Questions about the table below. Indices start at 0.
1) Read off the largest entry.
2) Read off the entry in row 0 and column 2.
3) Read off the entry just right of 94.
4) Read off the median of all entries.
5) Read off the entry at row 0, column 0.
6) Read off the entry just right of 33.
7) Read off the entry in row 2 and column 2.
8) Read off the entry directly below the smallest entry.
[46 34 -21 94 14]
[26 75 -25 62 -48]
[-16 -52 32 18 86]
[54 -5 -32 13 97]
[88 44 1 9 50]
[11 87 -23 0 -63]
[17 33 -53 52 -74]
[49 47 -65 -4 -56]
[65 69 -32 24 -42]
[43 -21 75 -26 65]
[-41 -24 93 -31 28]
1) 97
2) -21
3) 14
4) 17
5) 46
6) -53
7) 32
8) -56

B =
[7 0 -43 30 9 6 3 19 93 0 10 10 7 73 33 0]
[-12 50 -44 -84 -74 2 -36 7 -19 0 -16 0 -89 19 3 0]
[0 36 33 -73 -21 -33 48 -47 -20 0 0 36 7 37 -61 -20]
[44 0 -79 -3 -19 -6 29 25 85 14 -20 -52 15 41 -22 -6]
[0 0 17 0 78 37 31 -30 72 24 52 0 -13 0 0 0]
[11 -30 -55 0 -39 1 5 0 0 0 -19 -45 -70 5 -53 -20]
[45 -62 -50 -22 0 -20 31 0 91 0 -38 -42 31 54 0 4]
[0 5 7 -103 -89 -10 -47 0 13 -62 -44 0 24 49 0 53]
[-16 -3 0 -15 55 -5 71 -28 0 -20 0 0 0 -1 -36 0]
[17 0 -9 27 46 -46 26 -12 69 63 -64 -7 -48 -24 68 10]
[0 19 0 0 10 -34 33 -48 -40 -67 -11 -35 5 -45 49 0]
[13 26 0 -5 0 -28 0 -26 -12 9 20 -14 55 -3 -24 0]
[-6 -6 0 -67 0 -38 0 -26 -44 25 0 -13 0 0 -77 -5]
[16 54 4 0 -86 -30 -12 4 0 80 -12 -23 -1 54 -29 -39]
Indices start at 0.
Give the entry in the top-left corner.
Answer: 7
Give the bottom-left entry.
Answer: 16
Give the entry at row 1, column 0.
Answer: -12
Give the entry in the top-right corner.
Answer: 0
The entry just left of 46 -> 27
The entry in row 0 and column 2 -> -43
The entry directly above -79 -> 33
Give the bottom-right entry.
Answer: -39
Give the entry directly below 46.
Answer: 10
The top entry of the column that holds the smallest entry is 30
The entry just right of -42 -> 31
Give the entry at row 2, column 0.
Answer: 0
The entry just right of -64 is -7
Give the entry just right of the smallest entry.
Answer: -89
Give the largest entry.
Answer: 93
The entry directly below 6 is 2
Give the entry in row 0 and column 1.
Answer: 0
The entry just right of the largest entry is 0
Give the entry at row 1, column 2.
Answer: -44
The entry directly above 68: -36
Give the entry directly below 48.
Answer: 29
Give the entry just left of -23.
Answer: -12
The entry just left of the smallest entry -> 7
Give the entry at row 1, column 1.
Answer: 50

W = [249  54 252 154 225 254 152  40 153 145 179]
The entry just right of 225?
Answer: 254
The entry just right of the centre entry?
Answer: 152

m =
[[-44 -82   9  10  17  -4 -50  56 -28  -1  57 -67 -70]
 [-75   3  36 -25  -8   1  39 -28  -2  52  30  -9 -35]
 [ 32  79  26  12  25 -13  10 -52  -5   7 -43  16   9]
 [ 17  -6  15 -32 -32  28  -5 -46 -29   8  50 -69  -6]
 [ 33  71  10   0  45  29  34  28  18  -4   6  42  17]
 [ 61  28 -92  50  18  26 -14   4  -2  24 -48  94  73]
 [-39 -68   5  42  38  22  -2  -7  24  -7  25 -57 -68]]
Indices start at 0.
Which number is the entry in the bottom-left corner?
Answer: -39
Which number is the entry at row 0, column 0?
Answer: -44
Which number is the entry in row 2 and column 0?
Answer: 32
The entry in row 0 and column 1: -82
The entry directly above 61: 33
Which number is the entry just left of -9?
Answer: 30
Which number is the entry just right of the centre entry?
Answer: -46
The entry in the bottom-right corner is -68
Which number is the entry at the centre?
Answer: -5
The entry directly below the largest entry is -57
The entry directly below the smallest entry -> 5
The entry directly below -25 -> 12
Which number is the entry directly below -29?
Answer: 18
The entry just left of 12: 26
The entry in row 0 and column 2 is 9
Which number is the entry at row 1, column 0?
Answer: -75
The top entry of the column that holds the largest entry is -67
The entry just left of the largest entry is -48
Which number is the entry at row 2, column 1?
Answer: 79
Which number is the maximum?
Answer: 94
Which number is the entry just left of the smallest entry?
Answer: 28
The entry in the top-right corner: -70
The entry just right of the smallest entry: 50
Which number is the entry directly above 12?
Answer: -25
Which number is the entry directly above the largest entry?
Answer: 42
Which number is the median of all entries?
Answer: 7

Questions about the table below. Rows and columns are numbered from 0.
1) The entry at row 0, column 0?
2) The entry in row 2 and column 1?
3) The entry at row 0, column 1?
4) The entry at row 1, column 0?
5) The entry in the top-right corner?
6) The entry in the bottom-right corner?
7) The entry in row 2 and column 0?
[[5, 6, 4, 3, 4, 2, 1],
 [2, 5, 4, 4, 7, 3, 4],
 [2, 3, 2, 7, 2, 5, 4],
 [2, 2, 6, 5, 4, 5, 5]]
1) 5
2) 3
3) 6
4) 2
5) 1
6) 5
7) 2
